Below is a small trained network, with its code and all its weights. Each question gives an input and a target symbol and asks what happens when units are switched off, that is, made to give their printed mean instead of their output.

import numpy as np


def w(rows, s, z=0):
    codes = np.array(rows[::2]) - 128.0
    scale = np.full(codes.shape[1], s)
    scale[-1] = z or s
    return codes * scale


def norm(h):
    return h / np.sqrt((h * h).mean(-1, keepdims=True) + 1e-5)


def f(y):
    return np.maximum(y, 0)


def softmax(a):
    e = np.exp(a - a.max(-1, keepdims=True))
    return e / e.sum(-1, keepdims=True)


def log_softmax(a):
    a = a - a.max(-1, keepdims=True)
    return a - np.log(np.exp(a).sum(-1, keepdims=True))


def net(x, mask):
    ids = ['βγδεζηθλμξπστψω'.index(c) for c in x.split()]
    T = len(ids)
    res = E[ids] + P[:T]
    u = 0
    for l in range(2):
        q, k, v = (norm(res) @ M[l].T for M in (Q, K, V))
        z = softmax(np.where(np.tri(T) > 0, q @ k.T / 3**0.5, -1e9)) @ v
        res = res + np.where(mask[u], z, O[l][:, -1]) @ O[l][:, :-1]
        u += 1
        y = f(norm(res) @ A[l][:, :-1].T + A[l][:, -1])
        res = res + np.where(mask[u : u + 4], y, B[l][:, -1]) @ B[l][:, :-1]
        u += 4
    return log_softmax(norm(res)[-1] @ U[:, :-1].T + U[:, -1])


Q, K, V, O, A, B = {}, {}, {}, {}, {}, {}
E = w([
[92,131,115,79,74,96,89,127,135],'β',
[185,99,69,93,97,150,103,186,221],'γ',
[76,144,141,96,125,191,123,184,87],'δ',
[147,123,56,74,116,147,109,115,96],'ε',
[72,155,130,109,107,135,120,129,38],'ζ',
[205,149,81,168,115,50,167,112,2],'η',
[128,134,104,124,51,189,75,154,117],'θ',
[80,143,166,77,150,174,105,153,104],'λ',
[145,103,115,97,145,199,90,178,161],'μ',
[143,97,69,100,115,183,168,145,100],'ξ',
[156,184,129,34,132,161,95,151,114],'π',
[66,55,116,151,132,134,126,122,89],'σ',
[143,44,132,31,127,75,147,129,104],'τ',
[184,131,143,110,43,146,176,102,135],'ψ',
[71,110,87,167,88,188,178,72,119],'ω',
],0.023)
P = w([
[100,214,157,234,254,67,117,98,124],'0',
[101,125,38,98,74,150,46,132,118],'1',
[102,92,69,129,63,152,71,178,137],'2',
[121,64,121,134,77,152,90,178,109],'3',
[135,46,114,124,49,151,113,184,70],'4',
[163,37,97,91,26,137,144,190,103],'5',
],0.0092)
Q[0] = w([
[200,179,110,179,201,80,111,150,68],'L0H0',
[120,184,152,147,190,103,114,71,182],'L0H0',
[148,193,218,222,208,2,163,97,173],'L0H0',
],0.0099)
K[0] = w([
[103,4,165,129,59,137,205,114,129],'L0H0',
[66,180,93,71,150,146,71,149,162],'L0H0',
[71,101,126,42,62,211,149,117,164],'L0H0',
],0.011)
V[0] = w([
[141,103,47,124,219,240,248,176,97],'L0H0',
[130,163,159,223,117,228,14,146,136],'L0H0',
[154,205,132,143,35,176,184,132,128],'L0H0',
],0.011)
O[0] = w([
[109,136,152,146,207,223,152,254,81,247],'L0H0',
[80,100,129,118,36,147,189,132,136,148],'L0H0',
[142,146,123,84,140,162,171,74,96,85],'L0H0',
],0.017,0.012)
A[0] = w([
[92,80,146,182,216,110,100,89,180,4],'L0N0',
[236,181,165,166,132,93,86,116,124,13],'L0N1',
[136,184,83,255,163,215,164,109,116,140],'L0N2',
[206,85,77,102,140,118,78,164,94,106],'L0N3',
],0.012,0.0038)
B[0] = w([
[204,92,184,204,12,102,104,90,131,156],'L0N0',
[82,172,239,49,82,179,198,166,109,164],'L0N1',
[191,135,65,103,95,3,103,76,191,250],'L0N2',
[179,206,195,186,73,132,111,135,86,254],'L0N3',
],0.011,0.0075)
Q[1] = w([
[86,119,104,91,69,178,118,175,125],'L1H0',
[120,193,141,149,193,113,94,57,204],'L1H0',
[119,74,165,133,115,50,248,152,153],'L1H0',
],0.016)
K[1] = w([
[140,188,80,193,184,173,126,83,177],'L1H0',
[71,53,51,55,93,182,70,146,189],'L1H0',
[7,209,103,122,137,157,121,139,217],'L1H0',
],0.012)
V[1] = w([
[72,186,119,137,146,115,153,84,83],'L1H0',
[145,111,62,252,107,113,144,92,104],'L1H0',
[90,81,199,177,107,106,107,122,86],'L1H0',
],0.021)
O[1] = w([
[129,208,77,23,101,173,136,221,202,89],'L1H0',
[155,162,69,176,155,102,253,164,100,236],'L1H0',
[216,77,132,65,111,20,154,192,93,255],'L1H0',
],0.019,0.006)
A[1] = w([
[152,180,184,202,239,166,58,149,74,149],'L1N0',
[81,113,134,48,169,218,119,160,117,92],'L1N1',
[108,39,71,72,126,23,43,95,255,1],'L1N2',
[150,193,60,207,194,139,165,141,128,36],'L1N3',
],0.015,0.008)
B[1] = w([
[179,164,115,41,108,121,104,117,61,252],'L1N0',
[254,114,128,183,160,95,168,101,157,194],'L1N1',
[86,8,15,171,193,193,156,146,115,148],'L1N2',
[98,57,66,106,54,163,122,135,106,185],'L1N3',
],0.021,0.015)
U = w([
[239,40,186,154,86,182,163,107,200,7],'β',
[62,83,251,182,87,180,136,180,109,165],'γ',
[35,170,128,224,182,189,166,182,148,222],'δ',
[79,144,183,198,158,142,139,30,75,213],'ε',
[97,7,116,58,153,127,80,188,140,58],'ζ',
[58,183,110,4,216,42,138,184,199,176],'η',
[142,170,149,173,59,123,77,187,143,93],'θ',
[158,175,133,110,199,116,183,2,182,210],'λ',
[92,125,149,158,104,147,38,120,193,255],'μ',
[103,128,53,135,37,152,52,123,28,15],'ξ',
[157,135,163,120,218,218,135,154,60,136],'π',
[149,123,127,217,157,53,228,174,79,47],'σ',
[182,109,167,91,97,20,16,49,123,107],'τ',
[135,97,245,57,44,183,242,59,127,136],'ψ',
[124,115,16,142,185,81,101,40,139,171],'ω',
],0.0095,0.0071)

Each question gives the input, a string of symbols that net reads in full, and the target symbol t.
The units are the heads (3 rows each of Q, K, V and O) and the neurons (one row each of A and B). Each row of codes is followed by its name. A weight is (code - 128) times the scale printed after its matrix; where a second scale follows, it is the last column's (O, A, B and U).
mask holds one flag per unit, layer by layer, with each layer's heads first. A switched-off unit (its flag False) gives its mean, the last column of its rows in O or B, instead of its output. The means were averaged over made-up inputs and are rounded, as every weight is.
A unit's drop is (log p(t) with every unit on - log p(t) with that unit switched off) / (log p(t) with every unit on - log p(t) with every unit switched off).
The circuit of an input: a set's keep is (log p(t) with only the set's units on - log p(t) with every unit switched off) / (log p(t) with every unit on - log p(t) with every unit switched off). Starting from all 10 units, units are removed one at a time, each time the one whose removal leaves the highest keep (on an exact tie, the one counted first), for as long as the keep stays at least 0.8.
units of the circuit, in order: the units of the circuit, biggest drop first
most important unit: the unit with the biggest drop
top k neurons: the k neurons with the biggest drops, biggest first
top k neurons in layer l: the k neurons of layer l with the biggest drops, biggest first
drop when u is switched off: that unit's drop, to one decimal
input β τ ξ ζ θ, target ω: units of the circuit, in order	[L0H0; L1N2]
input ξ ψ σ σ ζ, target π: most important unit	L0H0
input ξ τ η ω, target ω: units of the circuit, in order	[L0N2; L0H0; L1N2]
input β ξ τ, target ω: units of the circuit, in order	[L0H0; L1N2]
input ξ η ζ, target ξ: top 2 neurons	[L1N3; L0N2]
input λ ξ ξ σ ξ, target ζ: units of the circuit, in order	[L1H0; L0H0; L1N2; L0N3]
input λ ξ λ, target ζ: top 2 neurons	[L1N2; L0N3]
input ξ ξ δ η ξ, target ξ: units of the circuit, in order	[L0H0; L1N3; L1H0; L1N1]
input τ η θ, target τ: units of the circuit, in order	[L0H0; L0N1; L1H0]
input η θ ξ τ ξ, target τ: units of the circuit, in order	[L0H0; L0N3; L1H0; L0N2]
input σ ξ ξ η, target ξ: top 3 neurons	[L1N3; L0N2; L1N1]
input ζ ξ ξ ε γ ψ, target η: units of the circuit, in order	[L1H0; L0H0]
input δ σ ξ, target β: top 2 neurons in layer 1	[L1N1; L1N0]
input θ β ξ ξ τ λ, target ψ: units of the circuit, in order	[L0H0]
input β σ η ω, target ω: top 2 neurons	[L0N2; L0N3]
input η ξ μ, target ξ: top 2 neurons in layer 0	[L0N3; L0N1]
input η ε ξ, target ξ: top 2 neurons in layer 1	[L1N3; L1N1]
input δ μ ξ γ, target β: top 2 neurons	[L1N1; L0N2]
input η σ ξ τ ξ τ, target τ: drop when L1N3 is switched off	0.1
input σ ε ζ μ ψ, target σ: drop when L1H0 is switched off	0.7
input σ ξ γ, target σ: drop when L0N0 is switched off	0.0
input β σ σ, target ω: drop when L0H0 is switched off	0.4
input π π σ, target μ: units of the circuit, in order	[L1H0]
